Below is a small trained network, with its code and all its weights. Each question gives an input and a class and asks what happens when units are switched off, that is, made to give their printed mean instead of their output.

import numpy as np


def w(rows, s, z=0):
    codes = np.array(rows[::2]) - 128.0
    scale = np.full(codes.shape[1], s)
    scale[-1] = z or s
    return codes * scale


def norm(h):
    return h / np.sqrt((h * h).mean(-1, keepdims=True) + 1e-5)


def f(y):
    return y / 2 * (1 + np.tanh(0.7978845608 * (y + 0.044715 * y**3)))


def log_softmax(a):
    a = a - a.max(-1, keepdims=True)
    return a - np.log(np.exp(a).sum(-1, keepdims=True))


def net(x, mask):
    res = np.array(x, float).reshape(1, 7) / 4 @ E
    u = 0
    for l in range(4):
        y = f(norm(res) @ A[l][:, :-1].T + A[l][:, -1])
        res = res + np.where(mask[u : u + 3], y, B[l][:, -1]) @ B[l][:, :-1]
        u += 3
    return log_softmax(norm(res)[-1] @ U[:, :-1].T + U[:, -1])


A, B = {}, {}
E = w([
[147,134,139,144],'x0',
[118,119,116,122],'x1',
[23,147,179,216],'x2',
[147,140,137,142],'x3',
[183,110,30,203],'x4',
[65,60,87,94],'x5',
[97,151,254,73],'x6',
],0.007)
A[0] = w([
[139,93,234,2,82],'L0N0',
[143,73,85,77,202],'L0N1',
[6,136,110,187,253],'L0N2',
],0.0068,0.0045)
B[0] = w([
[119,4,122,130,184],'L0N0',
[212,195,114,94,182],'L0N1',
[123,203,126,160,254],'L0N2',
],0.012,0.0056)
A[1] = w([
[159,152,210,56,78],'L1N0',
[179,141,170,103,150],'L1N1',
[1,179,116,139,252],'L1N2',
],0.0086,0.0032)
B[1] = w([
[51,9,113,183,151],'L1N0',
[129,78,77,23,154],'L1N1',
[181,143,190,153,254],'L1N2',
],0.014,0.0055)
A[2] = w([
[88,142,138,49,166],'L2N0',
[168,161,133,129,193],'L2N1',
[6,157,176,76,252],'L2N2',
],0.015,0.0028)
B[2] = w([
[111,35,142,118,163],'L2N0',
[54,119,146,59,254],'L2N1',
[255,79,118,186,249],'L2N2',
],0.0078,0.0041)
A[3] = w([
[188,11,136,96,182],'L3N0',
[104,159,120,192,11],'L3N1',
[111,132,110,176,4],'L3N2',
],0.012,0.0028)
B[3] = w([
[100,176,121,103,255],'L3N0',
[5,113,81,111,156],'L3N1',
[85,84,101,144,124],'L3N2',
],0.017,0.0074)
U = w([
[140,161,105,28,161],'0',
[101,213,190,190,249],'1',
[218,132,34,148,100],'2',
[66,130,67,237,150],'3',
[92,9,144,73,13],'4',
[161,56,220,217,114],'5',
],0.015,0.0018)

Each question gives the input, the list of numbers given to net, and the class t.
The units are the neurons (one row each of A and B). Each row of codes is followed by its name. A weight is (code - 128) times the scale printed after its matrix; where a second scale follows, it is the last column's (A, B and U).
mask holds one flag per neuron, layer by layer. A switched-off neuron (its flag False) gives its mean, the last column of its row in B, instead of its output. The means were averaged over made-up inputs and are rounded, as every weight is.
A unit's drop is (log p(t) with every unit on - log p(t) with that unit switched off) / (log p(t) with every unit on - log p(t) with every unit switched off).
The circuit of an input: a set's keep is (log p(t) with only the set's units on - log p(t) with every unit switched off) / (log p(t) with every unit on - log p(t) with every unit switched off). Starting from all 12 units, units are removed one at a time, each time the one whose removal leaves the highest keep (on an exact tie, the one counted first), for as long as the keep stays at least 0.8.
units of the circuit, in order: the units of the circuit, biggest drop first
unit that matters most: the unit with the biggest drop
k most important neurons: the k neurons with the biggest drops, biggest first
k most important neurons of layer l: the k neurons of layer l with the biggest drops, biggest first
input [5,6,-1,3,8,6,5], class 0: unit that matters most => L0N1
input [5,-4,-2,7,0,-6,8], class 4: units of the circuit, in order => (L1N0 L1N1)
input [7,8,4,-7,-2,2,-7], class 1: 4 most important neurons => (L0N2 L1N2 L0N0 L1N0)
input [2,1,0,6,0,-2,-5], class 0: 3 most important neurons => (L1N0 L0N0 L2N2)
input [8,-4,-3,-5,-1,-8,2], class 4: 3 most important neurons => (L0N2 L1N0 L1N1)
input [-3,-1,1,-4,-2,-2,8], class 5: 3 most important neurons => (L2N2 L0N1 L3N1)
input [2,5,5,7,-2,1,-7], class 1: units of the circuit, in order => (L1N2 L0N0)
input [-4,-3,-3,8,0,-6,-5], class 0: units of the circuit, in order => (L2N1 L2N2)
input [-7,7,0,-2,-1,-7,-7], class 0: 3 most important neurons => (L1N0 L0N0 L2N2)
input [-6,8,5,-8,0,8,-4], class 1: units of the circuit, in order => (L1N2 L0N2)
input [1,-8,6,-2,-1,4,-6], class 1: 2 most important neurons of layer 0 => (L0N2 L0N0)
input [1,6,2,6,5,-6,-4], class 3: units of the circuit, in order => (L3N1 L0N1 L2N2)
input [0,-2,0,2,-6,-4,-6], class 0: 2 most important neurons => (L0N2 L1N1)
input [-3,7,7,-6,0,3,3], class 5: units of the circuit, in order => (L2N2)
input [4,2,-4,-8,-5,3,4], class 4: 2 most important neurons => (L2N0 L1N0)
input [8,6,-7,3,0,0,-7], class 0: 2 most important neurons of layer 0 => (L0N2 L0N1)
input [-4,7,8,-6,-1,1,-8], class 1: 4 most important neurons => (L1N2 L0N2 L0N0 L1N0)
input [-5,4,5,-6,-5,3,-8], class 1: 3 most important neurons => (L1N2 L1N0 L0N0)
input [6,2,-5,-6,8,-3,2], class 0: 2 most important neurons of layer 2 => (L2N1 L2N2)
input [-7,-7,-4,-6,8,-7,5], class 0: most important neuron of layer 3 => (L3N0)
input [1,-7,0,-8,-2,-2,6], class 4: 2 most important neurons of layer 1 => (L1N2 L1N0)
